Below are the code and all the weights of a small trained network. Each question names an input and a target symbol and asks about switching units off, where a switched-off unit gives its printed mean instead of its output.

import numpy as np


def w(rows, s, z=0):
    codes = np.array(rows[::2]) - 128.0
    scale = np.full(codes.shape[1], s)
    scale[-1] = z or s
    return codes * scale


def norm(h):
    return h / np.sqrt((h * h).mean(-1, keepdims=True) + 1e-5)


def f(y):
    return np.maximum(y, 0)


def softmax(a):
    e = np.exp(a - a.max(-1, keepdims=True))
    return e / e.sum(-1, keepdims=True)


def log_softmax(a):
    a = a - a.max(-1, keepdims=True)
    return a - np.log(np.exp(a).sum(-1, keepdims=True))


def net(x, mask):
    ids = ['ΛΠΣΦζητ'.index(c) for c in x.split()]
    T = len(ids)
    res = E[ids] + P[:T]
    u = 0
    for l in range(2):
        q, k, v = (norm(res) @ M[l].T for M in (Q, K, V))
        z = softmax(np.where(np.tri(T) > 0, q @ k.T / 4**0.5, -1e9)) @ v
        res = res + np.where(mask[u], z, O[l][:, -1]) @ O[l][:, :-1]
        u += 1
        y = f(norm(res) @ A[l][:, :-1].T + A[l][:, -1])
        res = res + np.where(mask[u : u + 12], y, B[l][:, -1]) @ B[l][:, :-1]
        u += 12
    return log_softmax(norm(res)[-1] @ U[:, :-1].T + U[:, -1])


Q, K, V, O, A, B = {}, {}, {}, {}, {}, {}
E = w([
[138,159,112,109,196,101],'Λ',
[135,18,197,153,103,142],'Π',
[98,139,86,115,67,144],'Σ',
[78,34,121,142,126,95],'Φ',
[98,130,162,159,66,122],'ζ',
[215,212,133,164,152,151],'η',
[4,128,134,163,168,154],'τ',
],0.022)
P = w([
[2,118,92,178,98,117],'0',
[116,96,131,123,125,72],'1',
[146,94,160,111,135,68],'2',
[175,97,163,110,144,79],'3',
[159,116,163,109,146,107],'4',
[143,133,161,125,153,135],'5',
[231,88,151,120,165,130],'6',
[201,100,149,125,173,164],'7',
[141,183,186,131,155,185],'8',
[166,167,172,139,146,195],'9',
],0.0091)
Q[0] = w([
[149,241,145,68,142,96],'L0H1',
[109,126,255,188,163,155],'L0H1',
[100,182,58,87,95,215],'L0H1',
[106,184,55,88,89,174],'L0H1',
],0.0079)
K[0] = w([
[167,157,121,139,149,189],'L0H1',
[254,120,137,247,170,200],'L0H1',
[149,170,92,107,47,138],'L0H1',
[105,172,79,40,153,168],'L0H1',
],0.0074)
V[0] = w([
[101,120,141,166,113,2],'L0H1',
[227,107,156,74,80,109],'L0H1',
[120,86,160,76,176,127],'L0H1',
[171,170,151,114,95,148],'L0H1',
],0.0092)
O[0] = w([
[1,192,187,134,104,180,253],'L0H1',
[56,127,103,213,120,184,79],'L0H1',
[34,159,74,34,129,156,70],'L0H1',
[76,92,115,16,147,145,86],'L0H1',
],0.0069,0.0023)
A[0] = w([
[144,171,105,90,255,94,119],'L0N1',
[60,90,138,200,141,126,231],'L0N2',
[119,59,148,135,150,64,194],'L0N3',
[155,108,152,125,109,172,234],'L0N4',
[186,171,122,154,187,79,157],'L0N5',
[122,183,141,117,69,137,170],'L0N6',
[143,159,204,133,79,135,97],'L0N7',
[113,113,60,188,146,68,229],'L0N8',
[180,110,137,147,107,137,116],'L0N9',
[133,137,88,125,132,168,7],'L0N10',
[89,117,102,167,121,65,92],'L0N11',
[182,161,134,93,194,100,215],'L0N12',
],0.011,0.0019)
B[0] = w([
[58,66,28,3,122,184,203],'L0N1',
[205,205,174,1,201,90,254],'L0N2',
[103,227,181,141,196,83,185],'L0N3',
[109,75,128,155,177,59,177],'L0N4',
[41,60,168,178,119,79,193],'L0N5',
[169,103,97,87,117,147,176],'L0N6',
[30,61,79,228,147,153,183],'L0N7',
[196,199,201,102,19,71,163],'L0N8',
[47,150,152,153,72,164,166],'L0N9',
[150,107,124,117,103,58,134],'L0N10',
[137,165,116,196,91,42,173],'L0N11',
[33,115,111,146,96,58,192],'L0N12',
],0.0058,0.0088)
Q[1] = w([
[111,117,218,117,111,124],'L1H1',
[30,85,147,227,103,99],'L1H1',
[112,162,130,107,163,105],'L1H1',
[245,117,114,123,150,193],'L1H1',
],0.012)
K[1] = w([
[137,72,124,215,160,160],'L1H1',
[145,130,126,150,186,254],'L1H1',
[64,150,59,89,71,165],'L1H1',
[114,33,191,150,107,54],'L1H1',
],0.0098)
V[1] = w([
[108,213,103,102,124,117],'L1H1',
[101,126,100,107,100,2],'L1H1',
[196,159,111,56,173,166],'L1H1',
[128,78,88,204,184,149],'L1H1',
],0.008)
O[1] = w([
[222,130,162,127,190,58,153],'L1H1',
[188,139,88,143,149,182,253],'L1H1',
[96,51,174,158,120,54,2],'L1H1',
[150,146,78,203,120,1,90],'L1H1',
],0.0079,0.0066)
A[1] = w([
[88,121,90,101,194,129,3],'L1N1',
[110,187,73,80,89,140,215],'L1N2',
[188,117,109,191,128,228,82],'L1N3',
[105,31,82,150,89,161,219],'L1N4',
[152,92,102,67,2,117,112],'L1N5',
[104,63,192,122,184,148,63],'L1N6',
[149,71,173,156,209,132,95],'L1N7',
[197,185,136,78,208,59,117],'L1N8',
[159,137,208,196,90,221,97],'L1N9',
[101,146,238,173,207,85,188],'L1N10',
[133,155,15,141,140,137,133],'L1N11',
[204,143,171,142,182,127,99],'L1N12',
],0.009,0.0021)
B[1] = w([
[157,103,96,115,150,161,165],'L1N1',
[186,31,148,108,147,166,206],'L1N2',
[56,251,71,86,146,122,187],'L1N3',
[102,148,254,87,128,54,181],'L1N4',
[210,124,140,191,101,101,173],'L1N5',
[121,53,143,185,89,208,181],'L1N6',
[115,104,123,166,63,103,172],'L1N7',
[88,139,180,107,169,149,206],'L1N8',
[87,114,89,85,85,74,191],'L1N9',
[160,46,181,151,111,114,254],'L1N10',
[129,110,93,203,149,25,192],'L1N11',
[26,185,90,153,222,166,172],'L1N12',
],0.0071,0.0082)
U = w([
[109,48,40,54,147,97,105],'Λ',
[149,185,206,113,180,90,104],'Π',
[137,135,97,164,123,155,72],'Σ',
[254,119,84,122,105,192,253],'Φ',
[26,204,100,127,39,201,73],'ζ',
[66,183,53,255,146,127,127],'η',
[131,23,160,211,90,158,159],'τ',
],0.0079,0.0035)

Each question gives the input, a string of symbols that net reads in full, and the target symbol t.
The units are the heads (4 rows each of Q, K, V and O) and the neurons (one row each of A and B). Each row of codes is followed by its name. A weight is (code - 128) times the scale printed after its matrix; where a second scale follows, it is the last column's (O, A, B and U).
mask holds one flag per unit, layer by layer, with each layer's heads first. A switched-off unit (its flag False) gives its mean, the last column of its rows in O or B, instead of its output. The means were averaged over made-up inputs and are rounded, as every weight is.
A unit's drop is (log p(t) with every unit on - log p(t) with that unit switched off) / (log p(t) with every unit on - log p(t) with every unit switched off).
The circuit of an input: a set's keep is (log p(t) with only the set's units on - log p(t) with every unit switched off) / (log p(t) with every unit on - log p(t) with every unit switched off). Starting from the 12 units with the biggest drops (on a tie, the unit counted first), units are removed one at a time, each time the one whose removal leaves the highest keep (on an exact tie, the one counted first), for as long as the keep stays at least 0.8.
circuit, biggest first: the units of the circuit, biggest drop first
top k neurons: the k neurons with the biggest drops, biggest first
top k neurons in layer l: the k neurons of layer l with the biggest drops, biggest first
drop of u: that unit's drop, to one decimal
input Σ Φ η η τ Φ Σ τ ζ, target τ: top 2 neurons in layer 0 => [L0N7, L0N4]
input Λ η Λ ζ, target η: circuit, biggest first => [L1H1, L0N7, L0N2, L0N5]
input η Σ τ η, target τ: top 2 neurons => [L0N5, L0N12]
input Σ τ Λ Σ Σ Σ τ Π Φ, target Π: circuit, biggest first => [L0N2, L0N3]
input Λ Φ Π η η ζ, target η: top 3 neurons => [L0N5, L0N7, L0N1]
input η Σ Σ Π Π Σ, target τ: circuit, biggest first => [L0N2, L1N2]
input Λ Λ Λ Σ ζ, target ζ: top neuron in layer 0 => [L0N12]
input Φ Σ Λ, target Λ: top 2 neurons in layer 0 => [L0N1, L0N2]
input Σ η Φ Σ Π Π Σ, target τ: top 2 neurons => [L0N2, L1N5]
input Σ τ τ τ τ τ η τ Σ, target Π: top 2 neurons in layer 1 => [L1N4, L1N3]
input Φ Σ η Σ Π Λ ζ, target ζ: top 2 neurons => [L0N5, L0N12]
input Φ Π ζ Σ, target Φ: top 2 neurons => [L1N2, L1N5]
input Π Σ η Σ τ τ Σ, target Π: top 2 neurons => [L0N2, L1N4]
input Φ Λ Σ τ Φ η, target τ: top neuron => [L0N5]
input Π η Σ, target Φ: top 2 neurons in layer 0 => [L0N5, L0N12]
input τ Λ Π Σ τ Λ ζ η η, target η: top 2 neurons => [L0N2, L0N5]
input Π Σ τ, target Π: drop of L0N2 => 0.1
input Λ η τ, target Π: drop of L0N2 => 0.3
input η Π Φ Π Φ, target Π: drop of L0H1 => 0.0
